[  3  -1  50  -8   5  40 -11   5   4  -4  16   6 -25   0   9  -3  -2  -6
 -27  -1   2 -15 -25  -9   4   4 -21 -26 -13  -6 -16  -1  -3   3  -6   5
   3  23 -12   1 -10  -1] : <46> (7)
[ 10   1   3  -2  17  52 -20 -23  -2  -3   1 -11  21 -13  14  -9 -23  20
  -9  -4  12  26  15 -43  -9   0  -9  10  -1  -5 -16  -4  -3  -6  -6 -13
  19   7   8 -14 -14 -13] : <36> (7)
[  3   0  14 -10  16  56   2   7   1  -2  -2 -15   6  -3   9   1  -9  -1
  -7  -1   1 -11  -7 -26  -3  -2 -26  19   0   0 -10   6 -26   4   2 -11
  -1   7   7  -3  -5  -1] : <42> (7)
[-19  12  41  -7   0  65  -4  -7   7  -3  -3 -26   7  -9  13   2 -17   2
  -9  11  10  -1  -2  -8  -2 -12 -32   3  -3  -4 -12  -8   5  40  -1   3
  10  12   9   8 -17   6] : <46> (12)
[  5  -8  61 -10  -1  58  -7  18   2  -4   2  -2 -13 -13   0   5  -9 -11
 -10  -7  -4 -10   3 -21   1   9 -48 -20   1  -1 -10   2  -9   2  -8   0
 -19  12   4  10   3   4] : <42> (12)
[ 11 -19  81  -8  -6  69 -24  -8  -2  -2   9   2  -4 -18   2  13  -1   3
 -24   5   4  -7   3 -34  -5   6 -39 -13 -12  -3 -12  11 -14  -7  -9  -3
  17  30  10  -6 -12  -4] : <36> (7)
[ -4   6  -4  -8   6  23  -5  14   7  -1  -3 -11 -10   3   5   3  15  -5
   4 -18 -11 -16 -38 -14   2  -3 -10  -8  11  -7  -7  11  -5 -12  10  -4
   6  -5   4   0  -5  10] : <42> (12)
[  4  -2  23  -6   2  46 -10 -13   3   1   4  -4   9  -9   9  -3 -12   8
  -8   1  10 -17   8 -21  -3   3 -23  -4  -6  -1  13   2  -1  10   0  -7
  10   4  12 -10 -14  -3] : <36> (12)
[ 10   1  83 -10   2  56  -5  24   4   8   9   2 -26 -13  -4   6  -1 -14
  -1 -27  -4 -21 -21 -17  -9  12 -50 -22  -7   1  -2  10 -18  -2  -4   0
 -20  24   4   1 -23   2] : <42> (12)
[ -6 -16  59  -2 -15  78 -13   8  -3   7  -8 -10  12   2   5  -3 -36  -8
 -23   4   9  -7 -25 -15  -5 -21 -43 -20   4 -26  -7  -2  -2  31   2  -4
  -1  20  26  -5  -2  -3] : <42> (12)
[  8 -14  85   2  -6  68 -15  11  -7 -13   6 -13  -6 -23   3  10  -6  -1
 -18  -2   3 -27   5 -19  -8  -3 -37 -32 -11   0 -20   7 -10  23 -16   1
   8  14   3  -6 -11  12] : <36> (12)
[  8  -8  29  -9   4  57 -14  20   8   4  10  -1 -10  -2   6   4 -33   3
 -11   2  -1 -17  -7  11  -1   7 -43   9  -7   9  -9   4  -3  -2   1 -12
  -6  12 -17  -5  -8 -15] : <42> (7)
[  5   5  59 -15  -1  78  -3   4  -6  -2  -5 -12   6 -19   0   8 -23  -2
 -20  -2   4 -15 -15 -26  -7   3 -54   7  -3  -1 -18   1 -21  -8  -6   0
   2  10  11  -1 -13   6] : <42> (12)
[  1  -2  48  -6  -6  72 -18   4   8  -3   6   5  -6   1  15 -11 -31  -6
 -17  36   3 -18  -5 -11 -14   6 -48  -4 -15   3 -15   1  -3  12  -6   2
  -2  49   5  -5 -12 -16] : <42> (7)
[  2  -3  55  -5   1  57 -19  14  13  -1   7   7  -3 -11   7  -1 -13   0
 -16  12   5  -8  -2 -25  -4   1 -46 -18  -6  -6  -5   4  -5   3  -6  -4
 -45  19   2 -13 -17 -16] : <36> (7)
[-13   1  18  -2   4  40 -12   1   8 -10   8  -6  -7  12  15  -7  -7  25
  -7   1  -1  -7 -17  -5  -3   1 -27 -26  -1  -2   0  -7   5  12  -5   3
   5   3 -27   0 -11  -9] : <46> (12)
[ 10   2   6  -3   2  36   2   2   5  -6  14   4   0 -30   8  -1  16   1
 -11  -5  -4 -12  -2 -21  -1   9 -34 -22  -4   0  -3  13   3  -2 -12   1
   2   9   8 -13  -9   3] : <36> (12)
[ -1 -12  77  -4  -2  69  -7  15  -8  -3   6 -15  -8 -23  12  -7 -12 -15
 -16  -9   6 -25 -12 -26  -3 -12 -57   0  -6   1 -11  13  -7  13  -6  -4
  -6  15   6   9 -10   6] : <42> (12)
[ -1  -6  66 -13  -5  43 -13   8  -1  -1   6  -3  -6 -25  -3   9   3  -5
  -6  -4  -1  -5  -2 -18  -7   3 -32 -24  -2   2  -7  11  -8   2  -9   4
   6  10  11  -7  -9   2] : <36> (12)
[ 10  -6  61  -9   2  49 -10  26 -10   3   2 -13 -21 -10   3  18  27 -13
 -16 -11 -11 -19 -38 -13   2   4 -47   0   0   1  -7  30 -15 -17  21  -1
  -3  13   1   8   0  24] : <42> (12)
[ -3  -5  66 -10   0  71  -8  17   1   5   2 -15 -23 -12   5  26 -25 -14
 -18  -7  -6 -23 -23 -21  -3  -9 -60  -6  -5  -4  -7   8 -12   6  -9 -18
 -10  24   1  -1  -6   3] : <42> (12)
[ -7  -1  20  -8   5  60  -9  -7 -21 -17  10 -22   0   7  19   3 -16  -4
 -27  -1  10 -13 -29 -34 -11  -9   0  14  -2  -3 -25  -3  -4 -14  -6 -11
  23  17  10   9 -17  27] : <47> (7)
[  1 -15  85 -12  -1  63  -7  31   0   0  11  -2 -30   1   1  12  -1 -22
  -8   8 -20 -41 -46   0   2   2 -59 -41  -4   4 -12  20 -11   3  -6  17
 -16  34 -59  10  -4  12] : <42> (12)
[ -1 -13  39  -3  -4   1  12  -1 -11   6   8  -2   4   6 -13   5   4 -25
 -12  -1  -1   5 -21   0  10   1   9 -15   3   0  -3  -4  -7   6   6   8
  -3  22   2  10   2  16] : <47> (12)
[  1 -11  65  -8  -1  66  -4   2   3  -4   1  -5  -6 -12  -8  -1 -22  -9
 -10   1   7  -8  11 -15  -7  -1 -44 -21  -5  -3  -6  -3  17  18  -9   3
   4  20  27  -2 -12  -1] : <42> (12)
[ -4  -8  75   1  -5  36  -3 -22 -11   8   8   2  -7  -5   1   1 -21 -14
  -5   2   5 -14   0  -9  -1   9 -11 -24  -4  -6  -1 -16 -12  22  -2   6
  -3  18   6   6  -1  19] : <47> (12)
[  6 -14  77 -14  10  37  -8  24  -6   0   9   0 -27 -25   8  15  44 -15
  -4 -21  -3 -19 -50  -7   9   6 -32 -27 -11   2  -2  27 -10  -5  -5  15
  -8  19   8  10 -10  25] : <36> (12)
[  4  -5  73  -6  -1  67 -12  -9   5 -13  12  -4   1 -30  10   0  -8   3
 -24  -6   7 -11  25 -28  -4   6 -49 -18 -10  -2  -5   4  -5  34 -15   4
   1   3   6 -10 -24 -15] : <36> (12)
[  8  -5  43   0   2  61 -11  -8  -2 -10  10  -1  -1 -17  16  -2  -8   2
 -28  -5   7   4  -7 -45 -14   5 -10 -14  -7  -4 -16   4  -3   2  -6   2
  13  21  11 -13 -30  -1] : <36> (7)
[ -3  -2  51 -10   9  64 -22  -4   8  -9  20   2  -2 -12  16 -11 -21   5
 -19  -5   1  -4  -9 -26   1   8 -46 -15 -12  -5 -17  -3  -3  -3 -16   4
  13  18  -7   0 -25 -17] : <46> (7)
[  9  -2  62 -12  -2  48   2   7   5 -13  22   8 -10 -27  14  -2   3  -3
 -14  -4   2  -4   0 -20  -4  -1 -46 -25 -12  -5  -4   7   0  12  -9   6
  -7   3   9  -2 -18  -4] : <36> (12)
[ 15   1  57 -13   1  46 -14   7   0   8  13   2   6 -28  11  -1  17   3
 -16  -6   0  -7  -3 -34  -5  14 -25 -15 -19  -5 -16  16 -20 -16  -3   4
   5  15   2   2 -20   0] : <36> (7)
[  0  -1  64  -1  -5  57  -2   2   4   1  -1   8   1 -20   6  -7 -10  -5
 -16  -4   9 -12  10 -19  -1  -3 -37 -22  -6  -2 -13  -4 -11  28  -9   3
   4   2   8  -6 -21  -4] : <36> (12)
[  2  -4  85 -17  -6  79  -4  18  -4  -6   9 -10 -18 -34   7   4 -18 -15
  -9  -3  -1 -37 -13 -24   7   1 -72  -6  -2   1 -17  13  -5   4  -6   1
   0  26   3  12 -13  11] : <42> (12)
[  3   6  63  -9  -2  60  -1  15   2  -2  15  -1 -29  -4   9   2  -5 -16
 -21  -5   2 -26 -12 -12   4  13 -47  -7 -12  -2 -11  -2   0   4  -3  10
  -1  12 -16   1 -14  -4] : <42> (7)
[  7   0   1 -12   5  46   2  20   0  -4   2 -10   8  -9  -2  14  -4 -12
 -17 -14   3 -21 -25 -23  -8  -9 -48   5  -4  -2 -12  15  -9   1   5  -3
  -7  13   5   4 -10  21] : <42> (12)
[  5 -21  62  -7  10  31   4   6 -18  -5  15   4 -13   0  -5   5  26 -12
 -32   2   6  -3  -9 -13  -1   3  -7  -4  -7  -2 -11   6   0   4  -6   3
   7  28   5  24  -5  19] : <47> (7)
[ -3  -5  54  -4   1  39  -6   1   5  -2   4   5   3 -28   6  -3  -3   0
  -5   1   9  -3  16 -16  -1   1 -32 -29 -10  -6  -3   7  -7  18  -6  -5
   3   8   8  -7  -1  -4] : <36> (12)

[  0   5 -13   0  -9   6 -21  11  -5 -23   4   7   5  -4   4 -13  19  11
 -16  -1   4   1  -7  10  -4  -1  -1   5  -8  11  -8  10  -1  -2  -6  10
 -20  13  -9  -8   0  -3] : <10> <2>
[  1   7  -7   3 -11  16 -10 -24   2   8  -6   0  -2   0   1  14   0  12
   2  -1  13  -3  -5   6   5  -3  17  -8 -28 -23   2   6 -13  -2  10   9
  -5   5   2  -4   2  -4] : <16> <2>
[ -8   1  -7   3 -26  19   1 -14  -8  -8   8   1   3  -3   2   1   4   6
   5  -4   5   1 -11  -8   0   6  10  -4  -2  -5  -2   1  10  23  13   7
   5   1   1  -3  -2  -9] : <20> <2>
[  2  -5  11   1  -4  -1  -4   9   0  -8   5   5 -10  -1   3   8  -2  -4
  26   2  -2   0   2   1  10   6   5   0  -4   0   2  -3  -1   0   0  35
  -2 -12  -8   2  -5   5] : <16> <13>
[  0   7 -10  -2  -9  13  -9  -4  -6  -1   1   7  10  -3   3  11  18  15
   1 -10   6  -8  -4   9   2 -13   1   1  -1   0  -1  11 -12 -13  12  -4
 -15  14   5  -5   3  -2] : <20> <2>
[-20   8 -15   6 -21  -6  -9  -6  13   4   6   2 -12   0  -7  19   5   9
  15 -18  -2  -1  -4   6   6  -1  15  -3  -6 -11   3  10 -19  -9  10   4
 -21   0  -1  -5   9  -4] : <20> <2>
[ -4   2 -14  -1 -15  -1  -7  -1   2  -2   1   3  -4   6   2  10   6  -6
  20  -3  -6   0 -13  -3   6   6   0  -9  -5 -11   0   1  -5  -5  18   7
  -9   6  -2  -5   9  -4] : <16> <2>
[ -7  -2  -4   2 -10   0  -8  -1  -7   0   1  13  -6   4   1  11   4   6
  19  -4  -3  -4  -7   4   0  -2   5  -5  -3  -6  -5   9 -11 -11  12   1
  -9  11   0   0   7  -8] : <17> <11>
[ -7  11  -7   5 -15   6  -9   6   0 -11  15   8 -10   1   0   2  -4  18
  -3   1   3   0  -2  10   9  -1  17  -7 -22  -4  -4   7 -12  -2   5   8
 -10   9  -7  -9  -7   6] : <20> <2>
[ -1  18 -12   1   5  19  -1 -17   5  -8   7   3   6 -14  -3   9  17  -6
 -26  11  23   1  -7   9   9  -6   0  10 -24 -14  -3   3  -7   1   4  -7
 -13   7  -6   7   3   0] : <10> <2>
[  8   7 -23   1 -19   7  -6  -7  -4  -4   5   4  -4  -5  -2  11   7   1
 -10  -3   2  -6  -5   6   6  -6   1  -3 -20  -5  -8  10  -2   0   9   1
 -17  17  -9  -8   5   0] : <16> <2>
[ -2  20 -12   4  -8   6 -13  -5  -7 -24   0   2  28  -4   2   9  15  13
   0  -2  -4   6  -2   0  -4   2  -3   2 -17   5 -15   5  -4  -2   3   7
 -16   6  13  -3   2  16] : <18> <2>
[  2  11 -18   0  -9   0 -14  -3   0  -8  -6   6  -4   3   8   4   6  18
 -12  -7   2   5  -7   1   0   3   5  -3 -14   9   1   7 -23  -9   1   0
 -21  10   3  -7  -1   6] : <16> <2>
[  4  12 -22  -1   1   1  -8  -5  -8  -6   3  -2   9   3   0  -9   3  16
   4   2  -2   4  -8   7 -12  -2   5  -9 -17   5  -2  -3   3   4   2   5
  -2  12   1  -4  -6   1] : <20> <2>
[  1   1  -6   2 -12  24 -12  -1  -5  -3   8   2  -3   5   1  10   4  10
  -6  -6   2  -3   3   8  -3  -5  12 -13 -11  -4  -2   0 -14  -2   3  -8
 -12  17   7  -1  -8   5] : <16> <2>
[-16  10 -26   5 -14  11  -1  -5  -8  -6   6  -5  -5  -1   8  18   4   2
  14 -15  -4  -4  -4   8  -1  -4   6 -17  -1  -7 -11   5  -9 -15  15   4
 -18  24  14  -4   1   4] : <17> <2>
[ 10  14 -15   7 -11  28  -5   9   4  -9   9   8   4  -6  -6  13  16  -2
  -3  -5 -22  -6  -2 -10   6   3  -6  -6  -4  -4 -15   8  -6  -4  12   0
 -22  -2   1  -2   5  11] : <10> <2>
[  0  12 -16   9 -11  14 -14 -19 -11  -8   6   1  -4  16   2   4  -2  19
 -17  -2  -3   6   1  11  -3  -1  22 -16 -26  -4   0   2 -10  -6  46   0
 -14  18  -2 -11 -10   8] : <20> <2>
[  0  10 -15  -7  -3   3  -2  -7 -10 -15   0   3  -6 -13  -1   4   9  -6
   6  -1   2  -3   0  -1   1   1   8  -1 -15  -6  -9  -8   4   0  12   2
  -1   9  -2  -5   1  -4] : <18> <2>
[  7  13 -13  -7  -8 -20   2  -8  -8  -7   4  -6  19 -17   1 -16   3  11
  22   1   2   0 -11  -3   4  -6  -5  -6  -5   5   1  16  18  13  11  15
   6  23   2   2   4 -10] : <17> <2>
[  9   4 -14  -3 -20   7 -12   7  -3 -13   6   2   8   6   2   5   2   4
  17  -7  -4   2   1  20  -6  -3  -2  -8  -3   7  -7  10   2  -1   1   5
  -8  31   6  -1   2  -3] : <20> <2>
[ 10  23 -19   1 -20   9 -15  -4  -2 -17   6   0  -5  -1   8   3  12  10
   5 -11  -6   1  -3   3   0  -2  -8 -14   3   9  -5   9   3  -7  10   4
 -25  21   8  -3 -18   8] : <17> <2>
[ -1  12  -8   5  -6   7  -6  12  -2   5  10   5   3  -3  -2   3  12   3
 -29  -3  11   1  -6   7   4  -4 -10   4  13   7  -6  22  -9  -8   5   4
 -18   2 -11  -2   0   2] : <10> <2>
[ -7  15 -22   0  -8  -1 -11  -4  -8 -15   1   1  -2   8   1  16   8   7
   9 -11  -7   0 -18   8  -2  -3   3  -3  -3   1   0   2  -3 -14  14   2
 -23  19  11  -9  17   6] : <18> <2>
[ -3   2 -19 -10 -17   3  -5  -1   5   1  10  -1 -13   2   0  13   6   6
   0  -2   1  -7  -2   8  15  -5   9 -11 -13  -4  -9  10 -17   3  15   5
 -12  22  -7  -4  -5  -6] : <20> <2>
[  3   3 -24   0 -13  -5  -8   1  -6  -7   6  -2   0   2  -5   7   2  -2
   5 -10  -9  -1  -1   4  -2  -1  -1  -8   4  11  -9 -13  -5  -7   8   5
 -14  18   1   1  -2  -5] : <16> <2>
[ 17   4  -6  -4 -12  10  10 -11  -4 -10   6  -1  -9 -11   4   0   8  -1
  26   8   4   1 -12  -3  10   8  16 -11 -21 -26 -14 -11  14   5  31   7
   3   7  -1  -1   1  -9] : <20> <2>
